Below is a small trained network, with its code and all its weights. Each question gives an input and a class and asks what happens when units are switched off, that is, made to give their printed mean instead of their output.

import numpy as np


def w(rows, s, z=0):
    codes = np.array(rows[::2]) - 128.0
    scale = np.full(codes.shape[1], s)
    scale[-1] = z or s
    return codes * scale


def norm(h):
    return h / np.sqrt((h * h).mean(-1, keepdims=True) + 1e-5)


def f(y):
    return np.maximum(y, 0)


def log_softmax(a):
    a = a - a.max(-1, keepdims=True)
    return a - np.log(np.exp(a).sum(-1, keepdims=True))


def net(x, mask):
    res = np.array(x, float).reshape(1, 7) / 4 @ E
    u = 0
    for l in range(4):
        y = f(norm(res) @ A[l][:, :-1].T + A[l][:, -1])
        res = res + np.where(mask[u : u + 5], y, B[l][:, -1]) @ B[l][:, :-1]
        u += 5
    return log_softmax(norm(res)[-1] @ U[:, :-1].T + U[:, -1])


A, B = {}, {}
E = w([
[93,95,156,137,140,101,153,143],'x0',
[125,125,133,128,131,125,128,128],'x1',
[76,206,218,98,143,125,139,100],'x2',
[134,75,104,172,52,85,69,73],'x3',
[159,122,161,115,164,115,91,132],'x4',
[112,142,106,125,181,86,151,1],'x5',
[118,120,135,128,131,123,134,131],'x6',
],0.0098)
A[0] = w([
[148,146,177,58,83,194,180,150,77],'L0N1',
[132,134,134,152,119,174,117,163,114],'L0N2',
[151,85,112,106,82,140,117,215,120],'L0N3',
[100,140,159,134,48,82,55,182,75],'L0N4',
[146,233,77,167,78,3,90,180,3],'L0N5',
],0.0084,0.0016)
B[0] = w([
[188,147,191,41,78,57,132,179,217],'L0N1',
[74,129,164,147,145,34,191,101,186],'L0N2',
[90,254,80,176,117,123,71,78,253],'L0N3',
[127,123,221,46,162,203,118,61,227],'L0N4',
[60,86,180,92,171,150,128,79,164],'L0N5',
],0.0091,0.0052)
A[1] = w([
[185,64,66,91,181,145,182,125,250],'L1N1',
[22,166,85,34,161,107,148,73,77],'L1N2',
[152,94,68,89,151,58,144,122,228],'L1N3',
[86,254,143,179,180,133,84,160,112],'L1N4',
[102,136,161,95,54,68,33,83,38],'L1N5',
],0.0054,0.0012)
B[1] = w([
[87,133,146,83,37,254,170,100,188],'L1N1',
[114,144,136,127,143,130,82,152,245],'L1N2',
[129,74,109,115,181,196,124,140,186],'L1N3',
[128,78,55,94,115,89,131,134,255],'L1N4',
[119,67,115,181,97,184,150,144,244],'L1N5',
],0.012,0.0042)
A[2] = w([
[205,178,192,160,115,118,165,255,51],'L2N1',
[129,36,89,190,98,166,38,58,113],'L2N2',
[69,232,65,55,200,84,66,240,250],'L2N3',
[79,198,174,91,178,69,147,82,52],'L2N4',
[113,156,123,194,102,90,73,89,121],'L2N5',
],0.0077,0.0019)
B[2] = w([
[182,114,140,111,73,82,59,143,175],'L2N1',
[137,135,101,129,145,80,123,167,244],'L2N2',
[77,66,81,209,169,125,151,38,255],'L2N3',
[125,204,134,233,153,141,89,69,196],'L2N4',
[107,125,246,149,75,90,148,234,163],'L2N5',
],0.012,0.0084)
A[3] = w([
[107,115,184,105,143,247,161,104,150],'L3N1',
[85,158,196,184,111,138,61,71,162],'L3N2',
[86,51,92,148,113,133,98,104,185],'L3N3',
[77,181,116,132,102,104,112,139,202],'L3N4',
[120,171,97,135,183,114,170,133,253],'L3N5',
],0.012,0.0029)
B[3] = w([
[92,153,168,3,73,215,115,136,175],'L3N1',
[156,108,87,131,71,107,158,198,252],'L3N2',
[131,222,169,95,173,145,159,57,223],'L3N3',
[210,59,156,94,185,122,144,137,181],'L3N4',
[116,99,105,70,135,185,64,162,173],'L3N5',
],0.011,0.013)
U = w([
[124,134,90,152,238,112,142,8,120],'0',
[214,87,150,174,83,8,132,239,38],'1',
[97,119,164,7,88,228,103,172,252],'2',
],0.011,0.0016)

Each question gives the input, the list of numbers given to net, and the class t.
The units are the neurons (one row each of A and B). Each row of codes is followed by its name. A weight is (code - 128) times the scale printed after its matrix; where a second scale follows, it is the last column's (A, B and U).
mask holds one flag per neuron, layer by layer. A switched-off neuron (its flag False) gives its mean, the last column of its row in B, instead of its output. The means were averaged over made-up inputs and are rounded, as every weight is.
A unit's drop is (log p(t) with every unit on - log p(t) with that unit switched off) / (log p(t) with every unit on - log p(t) with every unit switched off).
The circuit of an input: a set's keep is (log p(t) with only the set's units on - log p(t) with every unit switched off) / (log p(t) with every unit on - log p(t) with every unit switched off). Starting from the 12 units with the biggest drops (on a tie, the unit counted first), units are removed one at a time, each time the one whose removal leaves the highest keep (on an exact tie, the one counted first), for as long as the keep stays at least 0.8.
circuit, biggest first: the units of the circuit, biggest drop first
k most important neurons: the k neurons with the biggest drops, biggest first
k most important neurons of layer l: the k neurons of layer l with the biggest drops, biggest first
drop of u: that unit's drop, to one decimal
input [-8,5,-3,3,-3,-3,6], class 1: most important neuron => L2N5
input [4,-5,-3,-6,5,4,7], class 2: 2 most important neurons => L0N3; L1N1
input [-2,5,0,-6,1,-6,0], class 0: circuit, biggest first => L2N3; L0N3
input [3,6,7,-1,-2,1,2], class 0: 3 most important neurons => L2N3; L0N4; L1N1
input [1,-8,3,-7,-3,1,-8], class 0: 3 most important neurons => L2N3; L0N4; L2N5
input [-8,-3,4,-3,7,-1,3], class 1: 3 most important neurons => L0N1; L0N3; L2N1
input [2,-6,0,-7,6,5,-4], class 2: 2 most important neurons => L0N3; L1N1
input [2,2,-4,0,5,-7,-6], class 0: 2 most important neurons => L1N4; L0N3
input [-1,-6,3,-8,5,-1,-5], class 1: 4 most important neurons => L0N1; L2N1; L0N3; L3N3
input [0,2,-3,-2,-3,-4,-6], class 0: 2 most important neurons => L1N4; L2N3
input [-6,-3,-3,0,4,8,1], class 2: 2 most important neurons of layer 1 => L1N1; L1N4
input [8,4,1,-6,3,-3,0], class 1: 2 most important neurons => L0N1; L2N1
input [-7,-1,-5,1,6,-3,4], class 1: 3 most important neurons => L2N5; L2N3; L1N5
input [-1,-3,-4,0,7,5,7], class 2: circuit, biggest first => L2N3
input [3,6,-1,2,-4,-3,2], class 1: 2 most important neurons => L0N3; L2N5
input [1,-2,5,-7,-2,0,-5], class 1: 2 most important neurons of layer 3 => L3N2; L3N3
input [-8,2,1,4,0,2,5], class 1: 2 most important neurons => L2N5; L2N3
input [2,6,-8,-3,-2,3,5], class 2: drop of L1N1 => 0.5
input [7,1,5,7,-3,3,4], class 1: drop of L2N5 => 0.0
input [5,-3,-3,-2,5,-6,3], class 0: drop of L0N3 => 0.8
input [7,-5,1,6,5,-3,-5], class 2: circuit, biggest first => L0N4
input [-7,-6,-5,-2,7,0,-6], class 0: 2 most important neurons of layer 3 => L3N1; L3N2
